Rows lie near named flat spaces through zero. A row that begins with a name and a colon came from that space; any other row is followed by the name of its block's space that it lies nearest.
rt_zz: [22,-11,-13,6,-10,6,23,-2,4,1,-18,15,15,2,20,1,18,-27,1,8,0,-6,19,-5,10,14]
hd_gd: [-12,16,-2,-6,-2,19,-12,-11,5,-2,-1,16,20,19,-20,-8,-16,-9,19,-7,0,-11,-15,-26,-10,-19]
zm_sm: [1,6,-8,1,-2,16,8,-8,0,-1,-7,8,16,10,2,2,-13,-12,8,7,1,-6,3,-14,0,-5]
bp_pp: [-3,22,-10,-5,21,10,17,5,8,19,-2,-24,9,24,18,-8,-68,15,-9,16,-17,7,5,5,-13,11]
zm_sm: [20,-28,24,-17,3,6,-15,-20,7,-30,1,-9,-21,-34,-19,-6,31,-2,-4,-29,3,-14,-4,-10,1,9]
hd_gd: [-25,5,7,9,6,-21,-6,8,-18,2,22,-23,-25,-15,-1,17,-8,27,-10,9,9,18,-6,26,4,-15]
rt_zz: [-5,-7,1,12,-9,-11,58,-21,2,-11,-8,6,1,-17,2,8,5,-25,-21,6,11,3,12,9,14,-10]
zm_sm: [-8,11,-9,7,1,4,25,-3,-4,5,-3,0,10,9,8,6,-25,-5,-5,16,2,4,6,1,2,-8]
bp_pp: [-9,2,14,3,5,-25,24,12,-2,3,9,-8,-17,-3,-8,-4,-9,23,-32,3,-5,13,-1,20,-2,2]
hd_gd: [8,-7,3,-3,1,11,14,-12,-2,-12,-5,-2,1,-8,-1,3,-5,-7,-5,1,2,-6,5,-9,3,1]
rt_zz: [13,-22,-10,2,-8,5,14,-37,22,-13,-17,-5,4,-32,19,4,32,-51,18,-16,13,-10,14,5,15,6]
bp_pp: [3,-16,13,4,-14,-26,16,0,7,-8,-2,18,-11,-15,-16,-8,48,-10,-15,-17,3,-1,-1,9,6,2]
hd_gd: [-1,-3,0,2,2,5,17,-12,-3,-8,-1,-7,-1,-9,3,8,-9,-6,-5,5,6,0,5,0,5,-5]
bp_pp: [-10,15,-5,-3,12,12,-32,10,-12,8,12,-17,-2,11,5,8,-32,23,14,11,-1,5,-8,-2,-7,-6]
bp_pp: [-35,36,-10,3,10,-22,-28,26,13,41,15,-11,3,34,2,-15,-36,25,12,0,-14,18,-19,24,-20,-6]
bp_pp: [-5,1,-1,5,-13,-32,19,2,34,17,-11,23,8,9,-6,-27,32,-24,-3,-23,-9,1,-3,16,-5,7]
rt_zz: [8,-13,5,-3,-3,-3,11,-17,13,-11,-7,0,-3,-17,-3,-5,19,-18,-2,-15,3,-6,3,1,4,5]
bp_pp: [4,6,-8,-6,8,24,-26,-1,-6,1,1,-10,7,7,9,6,-22,4,19,7,-1,-5,-1,-13,-4,0]
zm_sm: [-9,12,-10,-3,-1,19,3,-24,16,0,-9,7,23,10,-4,-7,-18,-27,21,-8,2,-10,-6,-16,-5,-14]
zm_sm: [9,1,1,5,-5,3,5,25,-25,0,1,17,3,15,-1,8,1,20,-14,22,-2,3,5,-10,3,2]
rt_zz: [27,-8,-18,2,-7,16,-10,10,-1,8,-16,12,17,11,26,3,15,-16,16,11,-4,-7,16,-10,6,20]
rt_zz: [15,-12,-5,5,-4,11,2,2,-18,-10,-3,1,-1,-10,14,18,11,-3,0,16,8,-2,13,-6,12,4]
zm_sm: [-11,23,-19,4,-8,14,-10,5,4,17,-7,24,32,35,0,-5,-15,-14,25,7,-3,-5,-7,-18,-7,-13]
hd_gd: [-33,18,0,6,5,-9,11,-12,0,4,11,-12,-2,0,-8,5,-28,3,0,2,7,10,-10,12,-3,-25]
rt_zz: [-1,-6,-2,-7,1,1,-17,-23,25,-2,-4,-11,-1,-16,3,-9,14,-25,22,-26,3,-7,-5,5,-2,3]
bp_pp: [1,8,0,-9,5,-9,-21,11,23,18,-1,-1,2,16,-3,-24,-2,5,7,-18,-16,-1,-10,5,-15,15]
zm_sm: [6,-5,-2,10,4,-15,19,21,-18,7,4,-13,-15,-6,23,15,-4,20,-24,24,0,16,16,23,10,13]
zm_sm: [3,1,-1,-3,-3,12,-1,-4,-2,-5,-4,10,9,6,-6,-1,-1,-5,5,0,0,-7,-1,-15,-1,-4]
hd_gd: [38,-28,-9,5,-7,18,4,3,-22,-15,-12,2,-1,-18,29,23,30,-11,0,20,9,-6,27,-8,21,20]
hd_gd: [12,8,-15,-5,-11,17,-17,4,19,13,-18,33,34,32,-1,-20,11,-25,27,-10,-11,-16,-3,-26,-9,7]
hd_gd: [-7,10,5,-7,-4,3,-60,25,-10,7,12,17,2,22,-23,-7,14,25,22,-9,-5,-4,-22,-16,-13,-8]
rt_zz: [2,-10,25,1,-7,-26,76,-9,10,-17,-7,20,-7,-9,-30,-17,9,-4,-54,-9,-5,0,4,3,1,-1]
[10,-9,8,-5,3,8,3,-5,-6,-13,0,-3,-5,-9,-5,3,1,4,-7,0,1,-5,2,-9,2,3]
hd_gd
[-26,17,-9,17,-7,-26,37,3,5,18,1,8,6,10,4,0,-9,-8,-11,10,3,15,1,23,3,-15]
bp_pp
[12,-6,-15,14,-6,17,5,11,-38,-5,-1,2,4,-3,26,34,0,4,1,39,13,5,20,-6,19,-2]
rt_zz
[3,-11,3,-2,-7,8,-34,-2,-12,-12,5,6,-5,-11,-8,10,30,-1,19,-7,10,-7,-6,-12,5,-7]
bp_pp
[18,-17,11,-4,1,-10,-26,25,-13,-2,7,-4,-21,-9,2,2,29,26,-10,-1,-5,3,2,7,2,20]
hd_gd
[13,7,-8,0,-2,6,-7,25,-4,15,-6,16,14,28,7,-7,-5,10,0,12,-13,-1,4,-10,-5,14]
rt_zz
[6,-3,-19,13,-10,1,-18,16,-14,11,-2,7,6,3,26,17,22,-6,18,18,7,5,11,6,12,4]
hd_gd
[12,-21,23,-17,4,14,0,-34,10,-35,-2,-6,-12,-30,-27,-7,14,-11,-4,-29,5,-18,-7,-19,-1,-2]
zm_sm
[7,2,19,-21,5,15,-11,-7,15,-12,-3,14,7,13,-37,-27,-8,6,-2,-26,-14,-18,-18,-31,-19,1]
hd_gd
[2,-7,5,1,-10,-17,7,0,15,2,-5,15,0,-3,-8,-13,31,-13,-4,-16,-2,-2,-2,6,0,5]
bp_pp
[11,-12,-3,-7,9,28,37,-52,16,-24,-15,-23,7,-28,12,6,-25,-39,2,-6,10,-13,14,-9,8,-1]
zm_sm
[14,-11,-5,-4,2,45,-31,-14,-33,-27,2,-9,2,-15,7,32,-4,-1,25,17,18,-12,5,-31,12,-11]
bp_pp
[-28,26,-12,7,2,-37,35,-3,48,38,-7,-1,13,21,8,-32,-21,-21,-4,-16,-15,13,-5,35,-14,2]
hd_gd
[21,-13,-13,2,-6,14,-7,-3,-2,-2,-12,3,8,-6,22,9,19,-19,15,6,4,-7,14,-6,10,13]
rt_zz
[-6,0,-1,-4,1,-12,-30,-3,21,10,3,-8,-6,-5,1,-11,18,-7,20,-23,-2,0,-10,13,-6,4]
zm_sm
[-22,17,-13,10,0,7,-14,3,-17,8,10,-4,6,8,7,19,-19,5,18,18,11,8,-4,1,3,-22]
bp_pp
[1,7,-14,3,9,38,3,-12,-29,-11,1,-18,9,-1,19,31,-46,3,10,33,12,-1,11,-18,8,-13]
bp_pp
[-1,-12,21,13,3,-28,92,-3,-18,-18,3,-8,-24,-24,-4,12,-15,16,-70,23,4,17,19,23,14,-2]
bp_pp
[5,-1,15,-15,10,-15,-33,18,18,11,6,-7,-14,7,-13,-26,7,25,-4,-25,-19,0,-14,7,-18,20]
bp_pp
[-15,4,-4,0,7,-12,4,-20,23,7,1,-22,-5,-13,8,-5,-9,-15,8,-15,2,5,-2,22,-2,-2]
zm_sm

Each name stands for a flat space through zero: a line, a plane or more. A row that begins with a name and a colon came from that space; any other row is followed by the name of the space it lies nearest, among the names in its block.
jf-bb: [3,-18,-7,-9,-16,-3,2,7,0,-5,-7,7,-2,-16,4,9,-15,-10,7,14,-7,-4,10,10,10,5]
fq-fc: [-11,-11,28,-4,-38,6,7,-2,6,-15,12,-1,-21,19,-5,-6,-33,7,19,-28,-5,15,-10,11,-18,-10]
zj-nz: [-6,-16,-20,15,7,16,-33,11,-20,-5,11,20,7,21,19,19,-19,2,16,8,-23,-24,-11,-4,17,-26]
lh-gq: [0,-26,6,-1,3,5,0,-7,5,-22,-1,16,0,8,12,-2,-14,3,1,16,-17,-5,-39,-19,7,-34]
lh-gq: [14,2,3,-15,-12,-16,-8,-14,-11,17,0,11,4,-15,19,0,14,-6,6,10,-10,20,-9,13,16,23]
dq-ls: [-3,-12,15,-17,-28,-21,13,-10,7,-9,-12,9,-9,-5,10,-2,-12,-1,4,0,-6,23,-24,11,0,3]
fq-fc: [-12,-15,-5,-5,-14,-2,3,7,2,-9,-14,8,-9,-1,8,15,-23,-3,6,2,-4,0,-1,13,4,-4]
jf-bb: [5,12,-11,6,16,-19,-21,-3,-18,2,1,11,23,9,11,-6,14,4,2,1,-18,3,-16,-2,15,5]
jf-bb: [19,5,-7,-2,24,-15,4,-2,0,-7,-7,-2,25,-18,-8,-19,21,-4,-11,18,-8,-2,4,-13,11,11]
zj-nz: [-4,-17,-1,-11,-22,4,18,6,14,1,-4,-4,-16,-17,-5,12,-10,-10,-3,13,14,-8,10,3,-7,-2]
lh-gq: [-4,-13,-4,-1,3,7,16,10,13,-15,-12,-6,-5,-10,-12,2,-12,-4,-6,8,6,-11,14,-4,-4,-8]
lh-gq: [-19,27,-16,24,28,-13,-6,18,-5,-14,-12,-11,19,28,-17,-6,-4,12,-5,-30,0,-9,14,1,-9,1]
jf-bb: [1,22,8,-10,10,-5,11,-16,6,27,-16,-7,-11,-13,10,3,29,0,-16,-2,23,25,0,11,-1,25]
fq-fc: [7,-17,-11,-9,-15,-6,6,5,4,1,3,4,1,-20,-2,8,0,-12,-2,26,1,-15,3,-5,4,-2]
fq-fc: [17,-1,-16,-2,-17,-33,3,11,-2,-5,23,-5,29,-16,-27,-17,14,-10,-3,20,-6,-26,7,-18,-5,5]
dq-ls: [8,-6,-8,4,-23,15,-20,0,-10,27,49,3,-3,4,-1,13,14,-6,6,17,8,-31,-9,-20,-9,-19]
lh-gq: [8,-4,-1,-15,-16,1,8,-3,3,19,-2,-2,-11,-26,5,10,9,-12,-2,15,13,4,15,11,4,19]
jf-bb: [9,7,39,-18,4,3,39,-24,27,-2,-19,-17,-20,-19,-8,-24,14,3,-17,-8,20,39,-3,0,-14,16]
jf-bb: [9,15,14,-7,-3,-18,0,-13,-5,5,-1,0,6,-1,3,-16,13,4,2,-12,-6,26,-7,9,2,21]
fq-fc: [0,16,-5,6,30,0,5,-2,4,4,-12,-8,6,-2,-4,-4,19,3,-16,0,11,1,6,-6,0,5]
zj-nz: [-4,7,9,-1,8,18,23,13,14,-11,-25,-23,-13,-14,-22,-5,-19,-1,0,-23,14,12,58,24,-8,26]
lh-gq: [4,17,-11,6,22,-16,2,10,-3,-9,-14,-10,21,-5,-15,-13,7,0,-6,-7,-3,-1,25,4,4,19]
jf-bb: [-10,-14,2,11,26,12,-5,-4,3,-25,-10,14,1,23,13,-1,-13,11,-3,3,-15,-4,-38,-19,6,-39]
lh-gq: [29,-3,17,-12,-7,6,2,-10,-2,3,15,-4,5,-22,-7,-21,9,-6,8,6,-9,12,15,0,6,20]
zj-nz: [-9,7,8,9,2,13,5,7,4,-8,0,-12,-8,13,-14,-4,-14,6,4,-24,6,1,19,5,-13,-1]
zj-nz: [-6,-12,5,-9,-30,1,19,4,15,3,6,-7,-18,-11,-11,8,-8,-7,-3,6,18,-8,5,-1,-17,-5]
zj-nz: [-7,-15,-3,-4,1,8,10,3,10,-6,-16,4,-11,-8,6,12,-10,-4,-5,12,5,-4,-2,0,3,-10]
dq-ls: [13,9,19,-4,5,0,12,-14,8,2,8,-10,1,-6,-11,-22,19,3,-8,-3,7,12,-5,-12,-9,5]
dq-ls: [0,7,-14,0,-7,-1,-10,5,-8,20,8,-1,0,-5,2,13,9,-6,1,4,8,-9,14,7,2,11]
fq-fc: [-12,10,7,2,25,21,6,-8,7,8,-25,-3,-19,5,15,11,2,7,-9,-11,15,19,1,10,2,2]
dq-ls: [-12,14,-37,9,-7,-4,-23,19,-18,32,10,1,3,2,5,33,9,-8,2,5,14,-27,24,13,3,11]
zj-nz: [-6,-10,2,0,-33,10,-2,8,1,6,24,-3,-14,6,-8,10,-15,-3,11,-4,7,-15,5,0,-15,-11]
fq-fc: [7,-10,-5,-10,-26,-17,9,6,4,0,9,-2,4,-17,-11,-1,1,-10,0,15,2,-11,5,-2,-4,5]
dq-ls: [-5,5,22,9,8,12,13,-7,15,-13,11,-13,-8,20,-17,-18,1,12,-8,-17,10,1,-17,-22,-24,-24]
zj-nz: [-9,20,7,23,17,18,-15,9,-10,-11,10,-11,4,35,-13,-12,-15,16,13,-43,-8,1,18,5,-10,-3]
fq-fc: [34,9,-5,-5,7,-2,-3,-10,-4,26,31,-8,18,-28,-12,-15,48,-10,-13,31,9,-16,6,-27,2,12]
lh-gq: [12,-1,3,9,23,9,2,1,3,-17,6,-7,14,1,-16,-20,4,4,-4,3,-8,-10,4,-21,-1,-11]
jf-bb: [-1,3,0,-7,-21,-6,-3,2,-6,13,4,0,-6,-5,3,8,-2,-4,8,-6,3,6,12,18,0,17]
dq-ls: [7,0,21,-14,-19,6,12,-11,7,10,1,-6,-17,-13,1,-3,0,-3,4,-6,9,22,8,13,-5,17]
dq-ls: [-17,-17,6,5,-12,25,0,8,4,-11,-1,3,-21,16,4,15,-34,4,12,-12,-1,-4,1,7,-6,-20]
fq-fc: [14,6,3,-11,-6,15,-27,-18,-21,42,10,14,-11,-9,36,18,18,-5,13,6,-3,21,-1,22,23,24]
zj-nz: [10,7,11,-3,-35,1,-17,-6,-14,24,39,0,-4,7,0,-2,6,0,18,-12,-2,4,1,7,-8,11]
lh-gq: [11,11,-2,0,8,1,-1,-2,-3,12,6,-7,6,-10,-6,-5,18,-3,-4,3,6,-1,15,-2,1,14]
jf-bb: [1,5,-11,-11,-7,-24,-18,-7,-19,17,-15,20,6,-7,32,15,6,-5,8,6,-14,21,-11,27,25,25]
dq-ls: [30,-9,-3,-4,20,12,-10,-5,-9,-1,5,6,17,-23,4,-11,11,-7,4,24,-18,-3,14,-7,24,10]
[-23,4,-8,11,0,7,-5,4,1,8,2,2,-13,23,6,20,-4,6,-5,-8,14,-12,-16,-4,-11,-22]
lh-gq
[-24,32,-29,4,19,-54,6,13,-3,-1,-46,-2,21,3,1,7,11,2,-18,-13,7,11,6,22,4,29]
dq-ls
[3,17,-15,1,3,-29,2,7,-4,4,-3,-6,20,-8,-12,-7,17,-4,-8,2,3,-5,11,1,-1,19]
fq-fc
[-13,4,19,6,11,35,1,-2,3,-5,-14,-6,-24,16,7,5,-24,10,10,-32,3,21,17,20,-3,1]
zj-nz
[9,-19,11,-16,-23,9,11,-5,8,1,1,2,-14,-20,3,3,-9,-9,5,13,1,6,5,6,2,4]
lh-gq
[4,-1,-1,-4,-3,-11,-4,-8,-3,6,6,8,5,-1,9,-1,13,-1,-4,12,-3,0,-23,-9,3,-5]
zj-nz
[6,16,3,15,4,-1,-43,-13,-30,13,35,16,16,36,19,-7,13,14,18,-16,-25,4,-35,-7,8,-10]
zj-nz
[11,-1,7,-6,18,-9,9,-7,3,-17,-21,2,11,-12,1,-17,2,0,-3,4,-13,18,0,2,13,12]
dq-ls
[12,17,-3,-5,-17,-16,-2,3,-8,18,14,-11,9,-14,-14,-7,16,-7,4,-5,6,2,28,12,-4,32]
jf-bb
[26,-15,21,-25,-26,-4,6,-19,1,8,8,8,-6,-28,11,-10,7,-10,9,17,-10,23,-8,7,11,18]
dq-ls
[-19,-3,1,-1,6,-13,12,6,7,-25,-38,4,-3,7,6,2,-25,5,0,-15,-8,17,-3,18,4,2]
dq-ls
[17,22,-3,7,-11,-13,-24,4,-23,13,35,-6,23,7,-15,-17,13,1,17,-16,-13,-4,21,4,-1,24]
zj-nz
[-3,-2,6,-8,-33,-16,-16,-3,-16,4,5,14,-2,9,17,6,-17,1,24,-15,-19,20,-8,27,8,15]
jf-bb
[1,-12,-7,-2,-8,5,-9,2,-5,4,4,9,-3,-3,11,12,-6,-5,6,12,-5,-7,-3,2,8,-5]
zj-nz
[-12,10,5,13,23,10,-9,-1,-4,-11,-11,1,0,25,6,-2,-10,13,3,-23,-7,10,-6,4,1,-8]
fq-fc
[-3,7,-5,7,11,18,-4,7,-2,6,-2,-8,-4,1,-4,7,-2,0,1,-8,8,-5,25,6,-1,6]
dq-ls
[13,13,21,3,-11,18,-1,0,-3,4,26,-18,-4,3,-22,-19,-2,4,14,-27,2,8,33,7,-14,18]
lh-gq
[0,5,-2,-4,-7,-12,4,1,1,5,-3,-3,1,-7,-3,0,5,-3,-2,0,5,3,6,6,-2,12]
fq-fc
[-10,9,25,2,10,33,6,-6,5,-1,-16,-10,-26,11,5,0,-18,11,8,-36,7,30,21,24,-5,11]
zj-nz
[11,7,9,6,38,-12,-1,-16,0,-21,-10,6,22,10,4,-28,16,11,-10,2,-20,13,-35,-22,10,-11]
jf-bb
[-9,6,-10,-2,-1,-25,-14,-5,-12,7,-12,17,7,9,24,11,5,2,1,1,-10,11,-27,11,13,4]
lh-gq
[18,1,-3,-5,10,3,-5,-3,-6,7,2,0,9,-17,2,-5,13,-6,1,12,-6,1,14,1,13,15]
dq-ls
[-6,25,14,9,-19,16,-14,-2,-10,26,30,-14,-15,22,-8,1,3,8,14,-38,14,8,18,14,-21,13]
lh-gq

Each name stands for a flat space through zero: a line, a plane or more. A row that begins with a name and a colon came from that space; any other row is followed by the name of the space it lies nearest, among the names in its block.
qb-rn: [-5,-1,-8,0,2,4,2,0,-13,13,8,-3,-29,-19,-7,-2,10,-4,4,-13,-1,15,9,17,24,-4]
qp-hm: [-2,-8,-16,0,8,-7,2,-11,5,-2,8,-15,-4,5,-9,9,5,1,8,-1,-9,-11,5,-4,3,13]
jt-ng: [-1,10,-31,29,8,10,-2,-36,-8,24,-14,8,-32,-5,-16,18,10,-9,-6,-9,8,22,-8,-3,2,8]
jt-ng: [-23,-7,5,0,-21,18,11,33,18,12,5,23,16,-22,14,-17,1,20,-4,5,2,9,17,15,0,-2]
qb-rn: [4,7,-15,-15,10,-6,-9,-19,-23,-9,-3,-3,-13,2,-3,7,11,-8,4,-8,-18,5,-3,14,10,-3]
mq-jg: [-8,-10,-16,7,5,9,15,14,-4,14,2,2,-2,-10,8,-23,8,14,1,-15,-12,5,-5,29,-3,-9]
qp-hm: [1,10,-3,2,0,-24,-12,-4,-9,-12,-12,14,10,20,-1,8,29,2,13,8,-10,1,-27,-9,-35,-10]
jt-ng: [-17,0,2,-8,-13,-4,0,10,8,-5,3,12,12,-7,4,4,14,10,5,10,-4,0,5,0,-7,1]
mq-jg: [-22,-3,7,-2,-8,-5,9,2,16,-4,8,-6,8,-12,0,9,8,9,2,10,11,-11,2,-11,-3,8]
mq-jg: [-17,-33,-9,5,7,-12,25,29,19,10,31,-32,-1,-11,-7,-16,17,20,23,-10,-9,-23,8,10,2,7]
qb-rn: [-8,14,-19,34,3,10,2,-38,-3,26,-13,5,-38,-15,-18,24,8,-11,-10,-5,26,23,-9,-13,5,8]
mq-jg: [-9,-9,1,-10,-11,3,2,37,-1,7,9,17,5,-11,9,-22,13,14,10,-4,-16,11,14,26,4,-11]
mq-jg: [-7,2,-1,11,7,4,12,-21,6,1,-3,-16,-3,-6,-2,9,-8,-1,-10,0,17,-10,-11,-11,-2,8]
mq-jg: [-24,5,5,7,-6,21,21,-2,5,9,-5,3,2,-29,13,-7,-8,11,-20,-2,20,5,-5,11,3,-3]
mq-jg: [-2,-9,19,-6,-8,9,7,25,6,6,14,-6,-4,-17,3,-14,-14,1,-2,-3,10,2,19,7,23,-3]
qb-rn: [-23,15,2,-1,0,3,12,-20,-7,-8,-13,2,8,-15,12,5,8,7,-14,2,11,-1,-26,5,-15,-8]
jt-ng: [-13,12,12,-12,-20,-15,-15,9,2,-12,-4,25,12,1,1,14,23,3,10,19,-1,8,-1,-13,-15,-4]
jt-ng: [6,5,7,-13,-10,25,-5,25,-18,10,-5,27,-4,-15,18,-28,-14,0,-12,-11,-8,28,16,37,22,-20]
qp-hm: [-2,-7,3,-12,0,1,2,7,3,-4,10,-9,1,-5,1,-3,-5,1,2,-1,-5,-7,13,5,14,4]
qb-rn: [-13,-1,11,-8,-4,2,10,12,2,-6,2,-1,13,-11,12,-10,1,10,-4,1,3,-6,-5,9,-5,-8]
jt-ng: [-21,9,-18,-1,-14,16,-3,1,-7,14,-8,34,-8,-21,6,0,17,7,-5,-2,-8,29,11,23,7,-4]
qb-rn: [-7,8,-3,-1,2,2,1,-13,-10,0,-5,1,-10,-10,0,5,5,-3,-5,-3,4,7,-6,5,5,-4]
qp-hm: [11,-6,-13,10,10,-9,-5,-13,-2,9,8,-16,-27,5,-21,12,7,-12,12,-7,0,1,5,-10,13,9]
qp-hm: [-18,1,-8,3,0,19,15,-25,14,2,0,-11,1,-18,2,12,-19,2,-20,3,15,-8,9,-5,14,19]
qp-hm: [0,-5,14,-35,0,-25,-12,4,-8,-22,25,-26,-14,-4,-13,15,12,-12,22,3,-10,-13,20,-6,30,5]
qp-hm: [-1,-14,-19,7,8,10,11,-5,12,10,8,-13,-2,-1,-4,-3,-10,5,-2,-6,-6,-9,12,5,9,16]
qp-hm: [-8,-2,-10,-5,0,-12,1,8,4,-14,-7,12,34,18,12,-6,18,18,7,8,-23,-12,-18,5,-38,-4]
jt-ng: [-1,8,-31,1,11,15,-1,-26,-23,12,-8,6,-25,-10,-2,2,5,-6,-8,-17,-13,20,2,26,18,-1]
mq-jg: [8,1,2,-3,1,-9,-8,-6,1,-7,1,-4,0,11,-7,10,0,-6,5,5,-1,-5,1,-13,-1,5]
qb-rn: [-3,-9,-28,0,11,-8,3,-7,-2,-2,2,-5,5,11,-2,-1,16,9,10,-5,-25,-9,-6,11,-13,5]
jt-ng: [15,6,16,8,-9,16,-7,19,-6,14,-8,21,-7,-4,6,-16,-15,-6,-10,-4,11,23,6,7,8,-15]
qb-rn: [6,0,8,2,-4,1,-3,4,5,0,-1,2,3,4,-1,1,-8,-3,-2,4,6,0,3,-9,0,1]
[6,12,42,-31,-13,-17,-18,20,-20,-18,8,1,-12,-10,0,2,7,-16,10,5,9,10,7,-2,22,-21]
qp-hm
[-8,2,-10,30,-2,44,22,-12,16,27,-16,11,3,-18,13,-10,-36,7,-36,-5,25,10,2,7,3,8]
qp-hm
[19,1,-8,-5,4,-13,-19,-1,-10,-6,-3,8,0,23,-6,3,8,-8,12,0,-20,4,0,-2,-7,-2]
mq-jg
[3,1,-23,7,10,-8,-3,-22,2,-6,-10,0,11,21,-3,11,8,2,2,4,-14,-10,-14,-8,-24,10]
qb-rn
[10,-8,-44,10,16,6,2,14,-28,19,-12,24,-2,13,11,-36,25,15,9,-27,-46,22,-17,54,-21,-22]
mq-jg
[17,5,13,-15,-2,12,-9,16,-20,-1,-4,12,-3,-1,12,-20,-15,-7,-7,-9,-7,16,8,23,17,-18]
jt-ng
[3,16,13,12,-6,7,-5,-6,-8,7,-15,16,-9,-6,2,2,-3,-8,-11,1,21,18,-13,-7,-5,-12]
qp-hm
[-4,-15,-34,27,9,-4,10,-7,20,13,0,-3,9,16,-9,3,13,14,9,0,-12,-11,-8,-7,-28,17]
qb-rn
[-5,7,-23,-2,-2,-8,-11,-2,-11,-4,-14,29,12,13,5,1,29,9,8,3,-27,12,-13,13,-27,-8]
mq-jg
[8,-7,-15,18,6,6,4,2,3,14,-3,3,-2,8,-2,-8,-2,4,1,-7,-5,3,-3,4,-8,2]
qp-hm
[11,-13,14,9,10,-10,10,4,17,-6,9,-30,11,14,-5,-2,-15,0,4,3,12,-28,-7,-23,-9,8]
jt-ng
[-10,-23,-9,-14,10,17,26,17,7,0,18,-24,14,-14,15,-28,-20,17,-6,-14,-16,-20,15,33,18,5]
jt-ng
[-38,7,-16,-10,-1,5,17,-38,19,-21,-7,-8,32,-9,11,25,-1,15,-18,17,2,-27,-9,-11,-17,25]
qp-hm
[-7,10,-6,-4,-7,-1,-9,-6,-8,0,-6,18,-5,-4,0,8,15,-1,1,3,-5,14,0,4,-1,-3]
jt-ng
[22,-3,-3,11,4,-16,-13,18,-12,8,-3,11,-7,21,-7,-11,19,-3,19,-6,-13,11,-12,3,-17,-16]
qp-hm
[4,5,-20,-8,-3,-19,-20,1,-10,-9,-9,26,12,24,-1,6,32,4,18,7,-32,7,-8,4,-26,-4]
mq-jg
[-7,4,31,-29,-15,3,-1,30,-4,-18,2,12,24,-10,22,-17,-7,7,-5,7,-2,-1,5,14,3,-17]
qp-hm
[-13,14,-8,-5,-11,-1,-9,-5,-5,-7,-15,30,14,2,9,7,19,7,-2,10,-10,12,-10,4,-21,-5]
mq-jg
[19,-19,-18,5,6,-8,-7,13,13,5,10,-4,7,26,-10,-4,0,3,17,0,-23,-10,14,-5,-6,13]
qb-rn
[35,-14,15,-9,5,1,-10,29,-8,6,17,-14,-17,9,-7,-20,-23,-15,10,-13,-7,3,26,8,33,-6]
mq-jg
